Here is a tiny trained network, its code and every weight. The questions are about switching its units off for an input and a target symbol, where a switched-off unit gives its printed mean instead of its output.

import numpy as np


def w(rows, s, z=0):
    codes = np.array(rows[::2]) - 128.0
    scale = np.full(codes.shape[1], s)
    scale[-1] = z or s
    return codes * scale


def norm(h):
    return h / np.sqrt((h * h).mean(-1, keepdims=True) + 1e-5)


def f(y):
    return y / 2 * (1 + np.tanh(0.7978845608 * (y + 0.044715 * y**3)))


def softmax(a):
    e = np.exp(a - a.max(-1, keepdims=True))
    return e / e.sum(-1, keepdims=True)


def log_softmax(a):
    a = a - a.max(-1, keepdims=True)
    return a - np.log(np.exp(a).sum(-1, keepdims=True))


def net(x, mask):
    ids = ['δεζλμξτψω'.index(c) for c in x.split()]
    T = len(ids)
    res = E[ids] + P[:T]
    u = 0
    for l in range(3):
        q, k, v = (norm(res) @ M[l].T for M in (Q, K, V))
        z = softmax(np.where(np.tri(T) > 0, q @ k.T / 2**0.5, -1e9)) @ v
        res = res + np.where(mask[u], z, O[l][:, -1]) @ O[l][:, :-1]
        u += 1
        y = f(norm(res) @ A[l][:, :-1].T + A[l][:, -1])
        res = res + np.where(mask[u : u + 8], y, B[l][:, -1]) @ B[l][:, :-1]
        u += 8
    return log_softmax(norm(res)[-1] @ U[:, :-1].T + U[:, -1])


Q, K, V, O, A, B = {}, {}, {}, {}, {}, {}
E = w([
[139,143,48,74,150,175,182],'δ',
[87,98,133,180,99,138,84],'ε',
[175,112,49,105,139,172,180],'ζ',
[129,118,28,81,172,172,141],'λ',
[158,149,60,71,198,160,153],'μ',
[98,75,142,165,141,105,50],'ξ',
[147,83,149,188,30,114,138],'τ',
[255,156,117,100,166,148,165],'ψ',
[118,161,188,79,41,98,109],'ω',
],0.00086)
P = w([
[71,23,179,85,189,240,76],'0',
[207,17,81,97,98,227,21],'1',
[210,55,72,104,74,208,44],'2',
[176,87,78,118,83,159,64],'3',
[178,113,93,130,93,133,72],'4',
[170,134,104,153,106,109,81],'5',
[160,163,102,152,114,82,95],'6',
[153,181,109,164,91,71,117],'7',
[153,222,103,179,94,38,121],'8',
[156,236,103,182,106,26,139],'9',
[162,253,123,192,126,10,164],'10',
],0.00052)
Q[0] = w([
[219,180,6,2,216,250,252],'L0H1',
[232,184,2,2,219,242,249],'L0H1',
],0.0039)
K[0] = w([
[50,29,164,41,173,253,108],'L0H1',
[46,40,182,42,181,253,114],'L0H1',
],0.0037)
V[0] = w([
[172,129,5,207,225,99,8],'L0H1',
[86,63,194,204,142,189,163],'L0H1',
],0.0011)
O[0] = w([
[66,86,255,65,76,61,188,253],'L0H1',
[150,149,86,82,170,96,208,152],'L0H1',
],0.0013,0.0007)
A[0] = w([
[8,104,172,94,75,167,191,116],'L0N1',
[86,70,54,165,192,159,104,39],'L0N2',
[164,142,46,90,158,235,83,2],'L0N3',
[130,95,131,106,126,90,151,124],'L0N4',
[157,76,114,144,197,106,88,105],'L0N5',
[152,121,74,191,52,139,196,97],'L0N6',
[141,177,127,129,144,77,121,219],'L0N7',
[83,142,145,146,102,173,159,112],'L0N8',
],0.0017,0.00055)
B[0] = w([
[185,188,124,191,252,99,27,11],'L0N1',
[211,167,90,133,57,118,124,99],'L0N2',
[106,106,196,143,135,55,188,144],'L0N3',
[114,174,153,149,120,173,114,156],'L0N4',
[131,175,115,132,6,161,190,233],'L0N5',
[93,136,165,73,176,103,28,100],'L0N6',
[119,62,158,145,59,161,143,253],'L0N7',
[142,135,118,117,185,90,82,2],'L0N8',
],0.0013,0.00028)
Q[1] = w([
[254,154,2,44,196,182,251],'L1H1',
[3,13,253,248,7,3,5],'L1H1',
],0.0039)
K[1] = w([
[87,13,121,94,232,248,113],'L1H1',
[165,252,157,151,112,23,164],'L1H1',
],0.0038)
V[1] = w([
[36,55,36,147,172,153,133],'L1H1',
[252,122,161,199,123,145,176],'L1H1',
],0.0017)
O[1] = w([
[128,158,176,144,140,89,251,90],'L1H1',
[193,153,148,103,187,31,31,2],'L1H1',
],0.0016,0.0003)
A[1] = w([
[158,154,31,93,106,250,182,2],'L1N1',
[75,88,216,117,107,102,121,95],'L1N2',
[163,171,174,187,215,169,219,156],'L1N3',
[144,130,53,132,77,130,167,126],'L1N4',
[62,129,152,137,150,109,55,85],'L1N5',
[186,83,156,140,145,211,122,201],'L1N6',
[88,122,102,169,140,161,163,181],'L1N7',
[207,123,174,144,82,142,132,88],'L1N8',
],0.0023,0.00084)
B[1] = w([
[182,165,164,206,153,85,114,155],'L1N1',
[128,172,163,154,246,123,174,254],'L1N2',
[158,80,58,133,95,153,2,47],'L1N3',
[174,204,135,146,174,157,68,225],'L1N4',
[194,142,157,127,167,78,201,217],'L1N5',
[18,239,69,119,137,38,127,245],'L1N6',
[175,145,151,131,139,125,49,140],'L1N7',
[12,157,48,154,200,137,133,197],'L1N8',
],0.0014,0.00048)
Q[2] = w([
[254,253,2,4,197,250,193],'L2H1',
[3,9,250,247,3,25,18],'L2H1',
],0.0039)
K[2] = w([
[90,63,27,89,248,246,95],'L2H1',
[173,210,242,135,4,31,135],'L2H1',
],0.0032)
V[2] = w([
[108,224,134,119,67,17,135],'L2H1',
[145,78,66,248,92,100,123],'L2H1',
],0.0017)
O[2] = w([
[147,115,36,69,120,192,162,254],'L2H1',
[103,117,44,168,250,53,177,142],'L2H1',
],0.0017,0.00031)
A[2] = w([
[166,110,93,148,117,151,100,166],'L2N1',
[67,122,239,180,122,120,210,52],'L2N2',
[114,184,132,168,101,223,188,45],'L2N3',
[158,141,120,80,182,88,76,128],'L2N4',
[83,146,113,3,3,247,92,5],'L2N5',
[173,158,140,140,121,128,184,146],'L2N6',
[116,151,218,153,64,186,73,17],'L2N7',
[170,167,179,139,134,174,59,102],'L2N8',
],0.0037,0.0023)
B[2] = w([
[69,170,194,82,105,154,149,164],'L2N1',
[67,191,149,184,26,218,180,169],'L2N2',
[167,71,168,140,136,127,44,100],'L2N3',
[158,86,181,157,3,158,121,132],'L2N4',
[53,177,41,89,68,58,83,252],'L2N5',
[47,69,115,87,142,172,102,148],'L2N6',
[197,99,123,59,134,121,205,136],'L2N7',
[85,168,97,132,198,80,107,125],'L2N8',
],0.0021,0.0023)
U = w([
[34,239,252,253,253,4,8,30],'δ',
[163,6,2,218,253,3,254,171],'ε',
[250,3,254,235,2,11,2,167],'ζ',
[2,232,232,254,5,249,254,173],'λ',
[198,254,254,3,230,48,246,84],'μ',
[2,2,219,4,254,254,10,138],'ξ',
[253,88,93,2,9,251,194,5],'τ',
[2,244,6,9,7,7,17,179],'ψ',
[253,254,4,244,203,254,2,141],'ω',
],0.0039,0.002)

Each question gives the input, a string of symbols that net reads in full, and the target symbol t.
The units are the heads (2 rows each of Q, K, V and O) and the neurons (one row each of A and B). Each row of codes is followed by its name. A weight is (code - 128) times the scale printed after its matrix; where a second scale follows, it is the last column's (O, A, B and U).
mask holds one flag per unit, layer by layer, with each layer's heads first. A switched-off unit (its flag False) gives its mean, the last column of its rows in O or B, instead of its output. The means were averaged over made-up inputs and are rounded, as every weight is.
A unit's drop is (log p(t) with every unit on - log p(t) with that unit switched off) / (log p(t) with every unit on - log p(t) with every unit switched off).
The circuit of an input: a set's keep is (log p(t) with only the set's units on - log p(t) with every unit switched off) / (log p(t) with every unit on - log p(t) with every unit switched off). Starting from the 12 units with the biggest drops (on a tie, the unit counted first), units are removed one at a time, each time the one whose removal leaves the highest keep (on an exact tie, the one counted first), for as long as the keep stays at least 0.8.
circuit, biggest first: the units of the circuit, biggest drop first
unit that matters most: the unit with the biggest drop
top k neurons: the k neurons with the biggest drops, biggest first
k most important neurons of layer l: the k neurons of layer l with the biggest drops, biggest first
input τ ω ψ ω ω μ ξ ξ ε τ μ, target τ: circuit, biggest first => (L1N6 L2N5 L2N4 L1N3)
input ω ξ ξ ξ ψ ζ λ ω ξ λ ψ, target ω: top 4 neurons => (L2N5 L1N3 L2N2 L2N7)
input λ ξ λ ξ ξ ξ ξ ω μ, target λ: circuit, biggest first => (L1H1 L2H1 L2N2)
input ξ τ ω ζ ψ ξ, target ζ: circuit, biggest first => (L1H1 L2N5 L2N4)
input ω λ ζ ζ, target ω: 2 most important neurons of layer 1 => (L1N1 L1N4)
input ξ ψ ξ, target ζ: circuit, biggest first => (L1H1 L2N5 L2N6)
input ξ δ ξ ξ μ ξ ξ ζ, target ξ: unit that matters most => L1N1
input ξ τ ψ ψ λ ξ ζ ω δ, target ξ: top 2 neurons => (L1N6 L2N6)
input ω ξ λ δ λ λ ψ τ τ λ ξ, target ε: circuit, biggest first => (L2H1 L2N5)
input ε ξ ω ψ ω ψ, target ε: 3 most important neurons of layer 0 => (L0N1 L0N2 L0N6)
input λ ω ξ λ ψ ε, target ζ: circuit, biggest first => (L1H1 L2N4 L2N5)
input δ μ δ ψ, target δ: top 3 neurons => (L1N3 L1N1 L2N5)
input μ λ ψ ξ μ, target μ: 2 most important neurons of layer 2 => (L2N7 L2N5)
input ξ ψ μ ξ ω ω ε λ, target ξ: most important neuron of layer 1 => (L1N1)
input δ ξ ζ, target δ: 2 most important neurons of layer 2 => (L2N5 L2N2)
input ξ ω λ δ ξ ξ ξ τ ω λ, target ξ: top 2 neurons => (L2N6 L1N1)
input λ τ λ ψ, target λ: top 3 neurons => (L0N1 L2N2 L0N3)
input δ ξ ζ τ ξ ξ λ ξ ω ω λ, target δ: top 3 neurons => (L1N3 L2N5 L2N2)
input ξ δ τ ξ, target ε: top 3 neurons => (L2N5 L2N2 L1N3)
input ξ ξ δ μ ξ ξ ξ ψ, target ξ: unit that matters most => L1H1
input λ ξ δ λ, target λ: top 3 neurons => (L0N3 L1N3 L1N1)
